Below is a small trained network, with its code and all its weights. Each question gives an input and a class and asks what happens when units are switched off, that is, made to give their printed mean instead of their output.

import numpy as np


def w(rows, s, z=0):
    codes = np.array(rows[::2]) - 128.0
    scale = np.full(codes.shape[1], s)
    scale[-1] = z or s
    return codes * scale


def norm(h):
    return h / np.sqrt((h * h).mean(-1, keepdims=True) + 1e-5)


def f(y):
    return np.maximum(y, 0)


def log_softmax(a):
    a = a - a.max(-1, keepdims=True)
    return a - np.log(np.exp(a).sum(-1, keepdims=True))


def net(x, mask):
    res = np.array(x, float).reshape(1, 7) / 4 @ E
    u = 0
    for l in range(2):
        y = f(norm(res) @ A[l][:, :-1].T + A[l][:, -1])
        res = res + np.where(mask[u : u + 13], y, B[l][:, -1]) @ B[l][:, :-1]
        u += 13
    return log_softmax(norm(res)[-1] @ U[:, :-1].T + U[:, -1])


A, B = {}, {}
E = w([
[160,107,142],'x0',
[147,115,139],'x1',
[97,146,117],'x2',
[59,175,101],'x3',
[162,210,189],'x4',
[112,138,120],'x5',
[187,188,2],'x6',
],0.006)
A[0] = w([
[86,106,90,5],'0.n1',
[172,23,218,14],'0.n2',
[147,113,30,61],'0.n3',
[37,57,71,12],'0.n4',
[160,159,55,119],'0.n5',
[46,53,196,75],'0.n6',
[191,78,177,154],'0.n7',
[171,99,89,85],'0.n8',
[178,155,37,90],'0.n9',
[90,1,44,46],'0.n10',
[136,90,194,51],'0.n11',
[96,13,57,53],'0.n12',
[43,106,228,102],'0.n13',
],0.0092,0.0022)
B[0] = w([
[137,154,135,156],'0.n1',
[123,105,106,226],'0.n2',
[118,65,100,212],'0.n3',
[132,123,197,212],'0.n4',
[97,64,170,214],'0.n5',
[232,42,59,244],'0.n6',
[139,206,117,197],'0.n7',
[160,143,87,165],'0.n8',
[82,78,139,226],'0.n9',
[162,237,212,240],'0.n10',
[121,138,117,185],'0.n11',
[105,254,186,226],'0.n12',
[182,76,141,255],'0.n13',
],0.0079,0.0047)
A[1] = w([
[170,102,18,135],'1.n1',
[45,82,85,62],'1.n2',
[204,107,152,253],'1.n3',
[124,97,41,192],'1.n4',
[121,29,131,148],'1.n5',
[85,108,79,149],'1.n6',
[44,52,138,47],'1.n7',
[200,131,112,122],'1.n8',
[116,129,130,199],'1.n9',
[108,165,1,158],'1.n10',
[121,129,119,46],'1.n11',
[27,107,148,110],'1.n12',
[124,203,150,145],'1.n13',
],0.0097,0.0025)
B[1] = w([
[154,82,57,187],'1.n1',
[14,166,150,168],'1.n2',
[92,193,36,253],'1.n3',
[67,16,159,183],'1.n4',
[41,151,2,204],'1.n5',
[150,92,163,165],'1.n6',
[109,133,71,159],'1.n7',
[19,181,91,187],'1.n8',
[144,91,124,152],'1.n9',
[245,17,176,190],'1.n10',
[117,141,108,128],'1.n11',
[63,175,48,172],'1.n12',
[65,213,187,193],'1.n13',
],0.005,0.0062)
U = w([
[147,47,126,115],'0',
[114,192,145,254],'1',
[146,254,224,15],'2',
],0.0095,0.0025)

Each question gives the input, the list of numbers given to net, and the class t.
The units are the neurons (one row each of A and B). Each row of codes is followed by its name. A weight is (code - 128) times the scale printed after its matrix; where a second scale follows, it is the last column's (A, B and U).
mask holds one flag per neuron, layer by layer. A switched-off neuron (its flag False) gives its mean, the last column of its row in B, instead of its output. The means were averaged over made-up inputs and are rounded, as every weight is.
A unit's drop is (log p(t) with every unit on - log p(t) with that unit switched off) / (log p(t) with every unit on - log p(t) with every unit switched off).
The circuit of an input: a set's keep is (log p(t) with only the set's units on - log p(t) with every unit switched off) / (log p(t) with every unit on - log p(t) with every unit switched off). Starting from the 12 units with the biggest drops (on a tie, the unit counted first), units are removed one at a time, each time the one whose removal leaves the highest keep (on an exact tie, the one counted first), for as long as the keep stays at least 0.8.
circuit, biggest first: the units of the circuit, biggest drop first
k most important neurons: the k neurons with the biggest drops, biggest first
k most important neurons of layer l: the k neurons of layer l with the biggest drops, biggest first
drop of u: that unit's drop, to one decimal
input [-2,-6,8,-7,7,-4,8], class 0: 2 most important neurons : [0.n10, 0.n12]
input [-2,2,-6,3,5,1,-7], class 0: circuit, biggest first : [0.n10, 0.n6]
input [-4,6,8,5,4,-4,6], class 0: circuit, biggest first : [0.n10, 0.n12, 1.n10]
input [-1,7,-2,-2,-7,2,6], class 2: 4 most important neurons : [0.n10, 0.n12, 0.n6, 0.n13]
input [-7,7,6,2,3,8,7], class 0: most important neuron : [1.n10]
input [1,7,7,2,1,7,2], class 0: 3 most important neurons : [0.n10, 0.n12, 0.n4]
input [7,4,-8,-4,-2,7,3], class 1: circuit, biggest first : [0.n6, 1.n8, 0.n13]
input [6,7,6,-5,-8,-7,5], class 2: circuit, biggest first : [0.n10, 0.n12]
input [4,-1,5,8,3,5,-4], class 0: 3 most important neurons : [0.n10, 0.n12, 0.n13]
input [-3,-8,5,3,8,6,8], class 0: 3 most important neurons : [0.n10, 0.n12, 0.n4]
input [-2,0,-7,-8,0,2,0], class 1: 2 most important neurons of layer 0 : [0.n6, 0.n7]
input [3,-7,-4,5,-4,-2,2], class 2: drop of 0.n10 : 0.3
input [3,-3,0,-6,-4,-2,3], class 2: drop of 0.n10 : 0.5
input [6,2,8,-1,-7,-2,-3], class 2: circuit, biggest first : [0.n10]
input [-4,-8,8,0,5,5,-7], class 0: drop of 0.n6 : 0.4
